Below is a small trained network, with its code and all its weights. Each question gives an input and a target symbol and asks what happens when units are switched off, that is, made to give their printed mean instead of their output.

import numpy as np


def w(rows, s, z=0):
    codes = np.array(rows[::2]) - 128.0
    scale = np.full(codes.shape[1], s)
    scale[-1] = z or s
    return codes * scale


def norm(h):
    return h / np.sqrt((h * h).mean(-1, keepdims=True) + 1e-5)


def f(y):
    return y / 2 * (1 + np.tanh(0.7978845608 * (y + 0.044715 * y**3)))


def softmax(a):
    e = np.exp(a - a.max(-1, keepdims=True))
    return e / e.sum(-1, keepdims=True)


def log_softmax(a):
    a = a - a.max(-1, keepdims=True)
    return a - np.log(np.exp(a).sum(-1, keepdims=True))


def net(x, mask):
    ids = ['ΔΘαβεζηλμξστφ'.index(c) for c in x.split()]
    T = len(ids)
    res = E[ids] + P[:T]
    u = 0
    for l in range(2):
        r = norm(res)
        for j in range(3):
            rows = slice(3 * j, 3 * j + 3)
            q, k, v = (r @ M[l][rows].T for M in (Q, K, V))
            z = softmax(np.where(np.tri(T) > 0, q @ k.T / 3**0.5, -1e9)) @ v
            o = O[l][rows]
            res = res + np.where(mask[u + j], z, o[:, -1]) @ o[:, :-1]
        u += 3
        y = f(norm(res) @ A[l][:, :-1].T + A[l][:, -1])
        res = res + np.where(mask[u : u + 8], y, B[l][:, -1]) @ B[l][:, :-1]
        u += 8
    return log_softmax(norm(res)[-1] @ U[:, :-1].T + U[:, -1])


Q, K, V, O, A, B = {}, {}, {}, {}, {}, {}
E = w([
[94,193,149,85,117,155,115,80,133],'Δ',
[103,190,141,138,105,172,147,82,172],'Θ',
[113,171,15,128,120,223,131,124,72],'α',
[110,174,128,134,112,150,107,89,151],'β',
[62,125,151,120,144,179,129,88,150],'ε',
[102,108,145,97,138,163,86,98,156],'ζ',
[207,133,97,182,109,78,60,86,131],'η',
[96,61,164,84,105,94,124,96,145],'λ',
[170,106,170,76,105,146,146,131,195],'μ',
[117,117,140,38,113,131,117,140,118],'ξ',
[92,165,107,161,84,114,227,136,47],'σ',
[125,70,196,125,129,144,164,126,191],'τ',
[118,114,159,252,114,84,177,110,97],'φ',
],0.0031)
P = w([
[110,103,50,138,3,114,159,64,177],'0',
[77,190,118,111,190,58,133,122,195],'1',
[101,133,186,139,15,158,86,117,90],'2',
[181,115,142,119,79,158,167,28,75],'3',
[99,187,132,121,216,70,121,173,169],'4',
[116,137,200,137,65,163,72,169,71],'5',
[195,117,157,117,128,163,156,65,38],'6',
[126,158,139,122,222,86,121,209,132],'7',
[134,134,198,138,114,155,73,218,59],'8',
[212,118,157,129,162,166,148,119,19],'9',
[118,177,138,120,214,85,120,194,160],'10',
],0.0039)
Q[0] = w([
[138,133,253,158,100,186,97,162,64],'L0H1',
[203,126,179,138,88,209,128,54,22],'L0H1',
[23,157,131,157,100,78,83,247,189],'L0H1',
[173,136,83,77,152,95,190,128,111],'L0H2',
[107,136,88,192,140,159,133,107,74],'L0H2',
[123,142,35,103,178,126,112,94,130],'L0H2',
[140,147,181,138,79,171,61,159,88],'L0H3',
[202,103,163,124,117,185,155,31,61],'L0H3',
[143,182,73,85,193,103,137,102,152],'L0H3',
],0.011)
K[0] = w([
[190,122,71,207,154,113,128,192,43],'L0H1',
[175,112,177,146,184,115,114,209,49],'L0H1',
[98,187,28,133,47,138,94,36,148],'L0H1',
[64,130,146,2,130,197,163,157,137],'L0H2',
[94,174,95,204,159,223,170,129,57],'L0H2',
[74,157,43,67,121,179,153,93,141],'L0H2',
[175,128,63,172,151,138,122,193,42],'L0H3',
[176,88,224,118,212,98,136,235,49],'L0H3',
[152,127,159,46,114,114,74,87,224],'L0H3',
],0.0066)
V[0] = w([
[213,95,116,39,84,4,97,159,111],'L0H1',
[149,231,93,39,77,166,188,172,127],'L0H1',
[131,44,186,127,142,196,184,158,229],'L0H1',
[55,165,108,106,115,151,196,170,78],'L0H2',
[72,79,190,29,101,140,150,187,172],'L0H2',
[64,114,153,173,100,80,133,81,161],'L0H2',
[19,105,132,52,119,92,167,148,50],'L0H3',
[79,139,236,187,82,22,226,102,128],'L0H3',
[142,98,161,99,121,131,37,83,218],'L0H3',
],0.0038)
O[0] = w([
[223,56,87,136,211,77,131,107,103,92],'L0H1',
[142,231,88,118,255,169,197,142,142,169],'L0H1',
[124,80,225,97,79,107,217,133,241,63],'L0H1',
[95,117,160,141,154,121,136,133,248,143],'L0H2',
[73,179,74,160,169,173,87,86,137,90],'L0H2',
[159,128,84,104,163,161,137,212,126,234],'L0H2',
[79,102,88,58,100,77,118,176,42,143],'L0H3',
[191,213,165,94,145,82,60,204,89,253],'L0H3',
[124,60,138,176,215,120,63,114,160,155],'L0H3',
],0.004,0.0021)
A[0] = w([
[155,72,49,152,93,144,161,2,108,2],'L0N1',
[222,95,101,145,214,92,142,47,148,48],'L0N2',
[192,33,62,88,111,97,139,46,71,16],'L0N3',
[52,184,87,111,188,95,131,104,182,69],'L0N4',
[106,148,88,200,30,167,114,151,136,12],'L0N5',
[77,116,130,75,57,232,151,84,105,109],'L0N6',
[161,53,143,201,95,199,42,119,83,108],'L0N7',
[194,58,177,113,40,82,181,77,140,84],'L0N8',
],0.0049,0.0026)
B[0] = w([
[3,150,169,114,139,84,97,47,159,152],'L0N1',
[67,180,163,118,108,209,171,225,133,175],'L0N2',
[123,224,169,95,97,70,200,159,128,171],'L0N3',
[188,95,174,151,147,103,102,205,132,250],'L0N4',
[88,94,132,158,87,195,121,194,119,129],'L0N5',
[184,65,130,161,218,162,163,126,86,219],'L0N6',
[181,152,163,107,108,150,76,63,125,232],'L0N7',
[201,56,115,126,175,149,149,107,139,182],'L0N8',
],0.0052,0.002)
Q[1] = w([
[69,128,162,159,236,84,146,151,136],'L1H1',
[86,111,174,176,167,115,35,235,182],'L1H1',
[53,80,129,97,85,173,47,88,183],'L1H1',
[61,98,151,112,53,144,103,106,126],'L1H2',
[134,70,122,87,223,42,190,157,226],'L1H2',
[191,87,119,83,92,169,189,34,106],'L1H2',
[149,123,50,104,32,166,169,11,78],'L1H3',
[109,184,77,213,255,57,162,94,196],'L1H3',
[82,153,69,35,173,24,200,116,178],'L1H3',
],0.008)
K[1] = w([
[67,109,20,186,92,99,224,73,193],'L1H1',
[181,84,14,119,68,105,65,144,255],'L1H1',
[116,164,98,51,123,179,21,76,186],'L1H1',
[115,104,161,189,135,173,35,114,55],'L1H2',
[167,61,12,74,91,141,219,83,177],'L1H2',
[198,122,211,129,235,101,159,121,93],'L1H2',
[175,133,217,107,181,207,136,163,13],'L1H3',
[137,108,67,82,128,174,122,73,228],'L1H3',
[165,136,93,3,172,148,96,165,210],'L1H3',
],0.0059)
V[1] = w([
[97,157,161,56,205,185,185,145,61],'L1H1',
[130,119,130,252,68,85,232,113,58],'L1H1',
[95,128,92,115,174,33,149,124,183],'L1H1',
[143,166,109,115,102,184,204,116,245],'L1H2',
[161,185,182,189,72,157,101,118,120],'L1H2',
[215,88,213,150,197,191,111,31,74],'L1H2',
[63,145,148,11,81,200,79,73,138],'L1H3',
[103,98,204,221,132,51,114,134,137],'L1H3',
[71,61,80,71,135,191,135,180,133],'L1H3',
],0.004)
O[1] = w([
[63,178,92,199,84,185,103,212,124,162],'L1H1',
[184,174,28,72,70,144,41,80,124,93],'L1H1',
[199,165,130,82,131,104,159,201,84,7],'L1H1',
[141,161,186,129,24,197,131,64,124,213],'L1H2',
[102,165,118,96,164,146,137,124,216,186],'L1H2',
[179,136,116,60,123,40,156,230,201,56],'L1H2',
[252,89,97,104,162,115,158,135,201,157],'L1H3',
[106,70,149,221,126,113,141,94,69,48],'L1H3',
[151,144,119,66,188,114,178,125,74,143],'L1H3',
],0.004,0.0016)
A[1] = w([
[58,217,98,186,112,136,113,42,116,108],'L1N1',
[170,169,179,90,62,24,154,150,151,21],'L1N2',
[163,152,231,156,108,109,77,169,104,190],'L1N3',
[117,138,99,111,161,1,36,90,150,2],'L1N4',
[216,95,130,109,81,201,74,103,149,131],'L1N5',
[128,103,176,114,228,94,154,70,167,37],'L1N6',
[153,52,162,174,123,166,124,84,163,45],'L1N7',
[17,118,160,140,36,117,65,216,97,30],'L1N8',
],0.0056,0.0036)
B[1] = w([
[150,91,119,95,185,67,88,177,188,158],'L1N1',
[79,87,149,86,254,222,80,168,87,136],'L1N2',
[102,88,78,111,74,112,146,77,117,253],'L1N3',
[79,90,47,121,129,198,221,157,139,126],'L1N4',
[104,110,129,182,142,57,162,170,93,186],'L1N5',
[171,212,100,144,137,134,163,78,114,150],'L1N6',
[108,215,85,113,182,151,63,160,109,132],'L1N7',
[97,136,188,206,248,76,215,103,198,149],'L1N8',
],0.0069,0.0056)
U = w([
[59,70,172,222,162,102,171,80,168,103],'Δ',
[148,130,128,200,72,148,80,181,218,208],'Θ',
[101,98,6,89,130,136,168,105,180,175],'α',
[119,122,94,158,232,103,2,126,143,7],'β',
[109,114,119,208,154,234,126,160,65,145],'ε',
[184,196,109,163,152,149,153,16,120,128],'ζ',
[120,141,178,52,81,96,65,67,197,163],'η',
[82,89,190,22,160,143,98,116,73,53],'λ',
[123,151,183,103,33,185,202,141,155,209],'μ',
[43,230,152,104,152,56,165,209,94,34],'ξ',
[169,222,63,53,84,116,107,210,99,89],'σ',
[223,77,146,105,171,85,181,193,145,101],'τ',
[134,76,116,154,46,65,104,105,63,246],'φ',
],0.0069,0.0019)

Each question gives the input, a string of symbols that net reads in full, and the target symbol t.
The units are the heads (3 rows each of Q, K, V and O) and the neurons (one row each of A and B). Each row of codes is followed by its name. A weight is (code - 128) times the scale printed after its matrix; where a second scale follows, it is the last column's (O, A, B and U).
mask holds one flag per unit, layer by layer, with each layer's heads first. A switched-off unit (its flag False) gives its mean, the last column of its rows in O or B, instead of its output. The means were averaged over made-up inputs and are rounded, as every weight is.
A unit's drop is (log p(t) with every unit on - log p(t) with that unit switched off) / (log p(t) with every unit on - log p(t) with every unit switched off).
The circuit of an input: a set's keep is (log p(t) with only the set's units on - log p(t) with every unit switched off) / (log p(t) with every unit on - log p(t) with every unit switched off). Starting from the 12 units with the biggest drops (on a tie, the unit counted first), units are removed one at a time, each time the one whose removal leaves the highest keep (on an exact tie, the one counted first), for as long as the keep stays at least 0.8.
circuit, biggest first: the units of the circuit, biggest drop first
most important unit: the unit with the biggest drop
top k neurons: the k neurons with the biggest drops, biggest first
k most important neurons of layer l: the k neurons of layer l with the biggest drops, biggest first
heads that matter: for each layer, one digit per head in row order, 1 if its drop is at least 0.15 and else 0, layers parted by /
input τ φ ξ, target Δ: circuit, biggest first : L1N8
input ζ φ σ β α ξ, target ε: heads that matter : 001 / 000
input ε β φ β, target φ: heads that matter : 101 / 000
input σ ζ ζ φ φ φ ζ φ μ ζ μ, target β: heads that matter : 001 / 010
input ζ Θ ε, target τ: circuit, biggest first : L1H2; L1H3
input τ η α λ, target λ: circuit, biggest first : L0N3; L1N2
input τ Δ η β, target η: top 3 neurons : L0N7; L0N1; L0N3
input α ζ ζ φ Θ σ ε β, target σ: 3 most important neurons of layer 0 : L0N6; L0N1; L0N4
input τ λ τ, target η: top 3 neurons : L0N4; L1N8; L1N7
input ζ α α β λ β λ ζ, target τ: circuit, biggest first : L0N1; L1H3
input μ ζ τ Θ, target τ: circuit, biggest first : L1H2; L0N6
input α φ β α ε η φ σ, target σ: 2 most important neurons of layer 1 : L1N8; L1N5
input ζ ζ ζ, target β: top 3 neurons : L1N7; L0N7; L0N4
input ξ ξ ξ β ξ ζ η σ β λ α, target ε: most important unit : L1H2
input σ ε Δ, target ξ: circuit, biggest first : L0H3; L1N8
input λ ξ ζ ζ β β β Θ, target φ: heads that matter : 100 / 110
input φ ξ β μ α, target α: heads that matter : 000 / 100
input β λ β φ β τ β, target τ: heads that matter : 100 / 010
input ζ σ λ β, target σ: heads that matter : 001 / 000
input τ ε φ β β η ε μ ξ, target φ: heads that matter : 110 / 000
input τ β Δ ζ ζ ζ, target β: circuit, biggest first : L0H3; L1N7; L1H3
input α α η σ Δ, target σ: top 3 neurons : L0N6; L0N1; L0N4
input η λ α μ β β α β ζ Θ μ, target Θ: most important unit : L0N3
input Θ η β η λ β, target φ: heads that matter : 010 / 000
input η η β φ ε α α μ ε ζ ε, target Θ: top 2 neurons : L0N2; L0N3
input ε β β λ σ Δ σ β μ η η, target Δ: 2 most important neurons of layer 0 : L0N6; L0N4
input τ μ Δ ξ μ β, target Θ: top neuron : L0N7
input η ξ σ ζ σ Θ η σ, target Θ: heads that matter : 001 / 001
input β β ε, target τ: circuit, biggest first : L0N6; L1H2
